Here is a tiny trained network, its code and every weight. The questions are about switching its units off for an input and a class, where a switched-off unit gives its printed mean instead of its output.

import numpy as np


def w(rows, s, z=0):
    codes = np.array(rows[::2]) - 128.0
    scale = np.full(codes.shape[1], s)
    scale[-1] = z or s
    return codes * scale


def f(y):
    return np.maximum(y, 0)


def log_softmax(a):
    a = a - a.max(-1, keepdims=True)
    return a - np.log(np.exp(a).sum(-1, keepdims=True))


def net(x, mask):
    res = np.array(x, float).reshape(1, 2) / 4 @ E
    y = f(res @ A[0][:, :-1].T + A[0][:, -1])
    res = res + np.where(mask, y, B[0][:, -1]) @ B[0][:, :-1]
    return log_softmax(res[-1] @ U[:, :-1].T + U[:, -1])


A, B = {}, {}
E = w([
[120,197,244,117,189,3,168],'x0',
[43,49,165,164,95,93,15],'x1',
],0.013)
A[0] = w([
[72,207,218,88,166,112,117,131],'neuron 0',
[8,149,190,95,71,29,70,147],'neuron 1',
[85,145,225,129,180,94,70,153],'neuron 2',
[78,90,86,144,38,156,53,166],'neuron 3',
[255,205,69,137,96,209,244,227],'neuron 4',
[161,215,121,103,172,96,188,182],'neuron 5',
[133,100,41,167,32,139,83,211],'neuron 6',
[113,232,157,122,189,50,230,255],'neuron 7',
],0.0096,0.0049)
B[0] = w([
[99,125,157,100,224,109,81,200],'neuron 0',
[77,83,86,160,188,177,102,225],'neuron 1',
[115,124,118,193,201,114,83,205],'neuron 2',
[122,135,44,175,58,158,162,222],'neuron 3',
[171,146,86,53,68,181,108,253],'neuron 4',
[202,149,92,73,185,9,179,205],'neuron 5',
[150,115,98,159,89,166,38,220],'neuron 6',
[218,105,120,66,174,89,131,250],'neuron 7',
],0.011,0.019)
U = w([
[202,183,161,172,56,92,188,13],'0',
[187,111,172,81,183,82,191,50],'1',
[188,40,85,145,3,240,20,253],'2',
[143,158,207,133,200,136,11,36],'3',
[174,143,195,170,54,105,205,3],'4',
[20,97,134,204,103,134,124,159],'5',
[255,253,96,14,72,97,220,104],'6',
],0.0096,0.0051)

Each question gives the input, the list of numbers given to net, and the class t.
The units are the neurons (one row each of A and B). Each row of codes is followed by its name. A weight is (code - 128) times the scale printed after its matrix; where a second scale follows, it is the last column's (A, B and U).
mask holds one flag per neuron, in row order. A switched-off neuron (its flag False) gives its mean, the last column of its row in B, instead of its output. The means were averaged over made-up inputs and are rounded, as every weight is.
A unit's drop is (log p(t) with every unit on - log p(t) with that unit switched off) / (log p(t) with every unit on - log p(t) with every unit switched off).
The circuit of an input: a set's keep is (log p(t) with only the set's units on - log p(t) with every unit switched off) / (log p(t) with every unit on - log p(t) with every unit switched off). Starting from all 8 units, units are removed one at a time, each time the one whose removal leaves the highest keep (on an exact tie, the one counted first), for as long as the keep stays at least 0.8.
units of the circuit, in order: the units of the circuit, biggest drop first
unit that matters most: the unit with the biggest drop
k most important neurons: the k neurons with the biggest drops, biggest first
drop when u is switched off: that unit's drop, to one decimal
input [3,7], class 5: unit that matters most => neuron 7
input [2,4], class 5: units of the circuit, in order => [neuron 7; neuron 4]
input [7,0], class 1: 3 most important neurons => [neuron 7; neuron 5; neuron 6]
input [4,-2], class 1: units of the circuit, in order => [neuron 3; neuron 4]
input [3,-1], class 1: 2 most important neurons => [neuron 4; neuron 3]
input [-2,-3], class 6: 2 most important neurons => [neuron 1; neuron 6]
input [2,1], class 3: 2 most important neurons => [neuron 5; neuron 3]
input [-5,-6], class 6: 3 most important neurons => [neuron 1; neuron 2; neuron 3]
input [1,1], class 3: 2 most important neurons => [neuron 3; neuron 4]
input [3,1], class 3: drop when neuron 3 is switched off => 0.2
input [0,-1], class 6: drop when neuron 0 is switched off => 0.0
input [8,-4], class 1: drop when neuron 3 is switched off => 0.2
